Below is a small trained network, with its code and all its weights. Each question gives an input and a class and asks what happens when units are switched off, that is, made to give their printed mean instead of their output.

import numpy as np


def w(rows, s, z=0):
    codes = np.array(rows[::2]) - 128.0
    scale = np.full(codes.shape[1], s)
    scale[-1] = z or s
    return codes * scale


def norm(h):
    return h / np.sqrt((h * h).mean(-1, keepdims=True) + 1e-5)


def f(y):
    return np.maximum(y, 0)


def log_softmax(a):
    a = a - a.max(-1, keepdims=True)
    return a - np.log(np.exp(a).sum(-1, keepdims=True))


def net(x, mask):
    res = np.array(x, float).reshape(1, 2) / 4 @ E
    u = 0
    for l in range(4):
        y = f(norm(res) @ A[l][:, :-1].T + A[l][:, -1])
        res = res + np.where(mask[u : u + 5], y, B[l][:, -1]) @ B[l][:, :-1]
        u += 5
    return log_softmax(norm(res)[-1] @ U[:, :-1].T + U[:, -1])


A, B = {}, {}
E = w([
[158,100,219,111],'x0',
[28,9,255,185],'x1',
],0.0087)
A[0] = w([
[222,98,127,61,224],'0.n0',
[133,79,100,171,4],'0.n1',
[71,65,5,182,236],'0.n2',
[10,5,120,138,203],'0.n3',
[254,103,234,72,170],'0.n4',
],0.0093,0.0024)
B[0] = w([
[15,38,76,122,201],'0.n0',
[115,129,108,216,137],'0.n1',
[7,190,165,207,226],'0.n2',
[148,254,124,237,254],'0.n3',
[179,131,198,100,210],'0.n4',
],0.0077,0.0079)
A[1] = w([
[206,18,105,33,3],'1.n0',
[218,1,50,57,58],'1.n1',
[146,199,12,192,147],'1.n2',
[45,165,85,194,131],'1.n3',
[72,171,100,191,51],'1.n4',
],0.0078,0.0018)
B[1] = w([
[48,196,77,1,170],'1.n0',
[76,215,214,105,171],'1.n1',
[105,72,189,195,253],'1.n2',
[120,43,72,104,247],'1.n3',
[101,73,118,103,217],'1.n4',
],0.009,0.007)
A[2] = w([
[159,122,119,125,90],'2.n0',
[75,49,123,115,232],'2.n1',
[124,96,159,135,146],'2.n2',
[152,135,88,196,2],'2.n3',
[113,145,119,3,51],'2.n4',
],0.014,0.0037)
B[2] = w([
[127,170,124,184,128],'2.n0',
[158,134,21,1,254],'2.n1',
[161,240,97,107,170],'2.n2',
[8,106,116,133,166],'2.n3',
[41,176,209,36,210],'2.n4',
],0.0087,0.0076)
A[3] = w([
[206,83,116,98,3],'3.n0',
[129,149,176,235,28],'3.n1',
[119,63,2,59,98],'3.n2',
[156,166,201,175,175],'3.n3',
[101,112,178,120,139],'3.n4',
],0.01,0.0041)
B[3] = w([
[146,80,182,105,128],'3.n0',
[160,98,100,1,202],'3.n1',
[253,65,50,94,255],'3.n2',
[183,107,152,173,195],'3.n3',
[146,185,117,217,173],'3.n4',
],0.0094,0.0066)
U = w([
[142,84,43,105,191],'0',
[12,120,126,246,141],'1',
[69,181,190,46,175],'2',
[207,139,252,201,169],'3',
[174,105,158,135,8],'4',
[150,117,150,142,49],'5',
[174,106,158,128,9],'6',
],0.02,0.013)

Each question gives the input, the list of numbers given to net, and the class t.
The units are the neurons (one row each of A and B). Each row of codes is followed by its name. A weight is (code - 128) times the scale printed after its matrix; where a second scale follows, it is the last column's (A, B and U).
mask holds one flag per neuron, layer by layer. A switched-off neuron (its flag False) gives its mean, the last column of its row in B, instead of its output. The means were averaged over made-up inputs and are rounded, as every weight is.
A unit's drop is (log p(t) with every unit on - log p(t) with that unit switched off) / (log p(t) with every unit on - log p(t) with every unit switched off).
The circuit of an input: a set's keep is (log p(t) with only the set's units on - log p(t) with every unit switched off) / (log p(t) with every unit on - log p(t) with every unit switched off). Starting from the 12 units with the biggest drops (on a tie, the unit counted first), units are removed one at a time, each time the one whose removal leaves the highest keep (on an exact tie, the one counted first), for as long as the keep stays at least 0.8.
circuit, biggest first: the units of the circuit, biggest drop first
unit that matters most: the unit with the biggest drop
top k neurons: the k neurons with the biggest drops, biggest first
k most important neurons of layer l: the k neurons of layer l with the biggest drops, biggest first
drop of u: that unit's drop, to one decimal
input [2,-3], class 2: unit that matters most -> 0.n3
input [1,6], class 3: circuit, biggest first -> [0.n0, 0.n3, 0.n2]
input [4,-6], class 2: top 2 neurons -> [0.n3, 0.n2]
input [0,2], class 1: top 2 neurons -> [0.n3, 3.n2]
input [0,3], class 1: top 3 neurons -> [0.n3, 3.n2, 0.n4]
input [1,-8], class 2: top 2 neurons -> [0.n2, 0.n3]
input [3,-5], class 2: top 2 neurons -> [0.n3, 0.n2]
input [7,1], class 3: top 2 neurons -> [0.n4, 1.n3]
input [2,-8], class 2: 2 most important neurons of layer 0 -> [0.n2, 0.n3]
input [1,-6], class 2: drop of 0.n2 -> 2.9
input [4,-7], class 2: drop of 0.n3 -> 1.5
input [2,-2], class 2: drop of 0.n3 -> 4.4
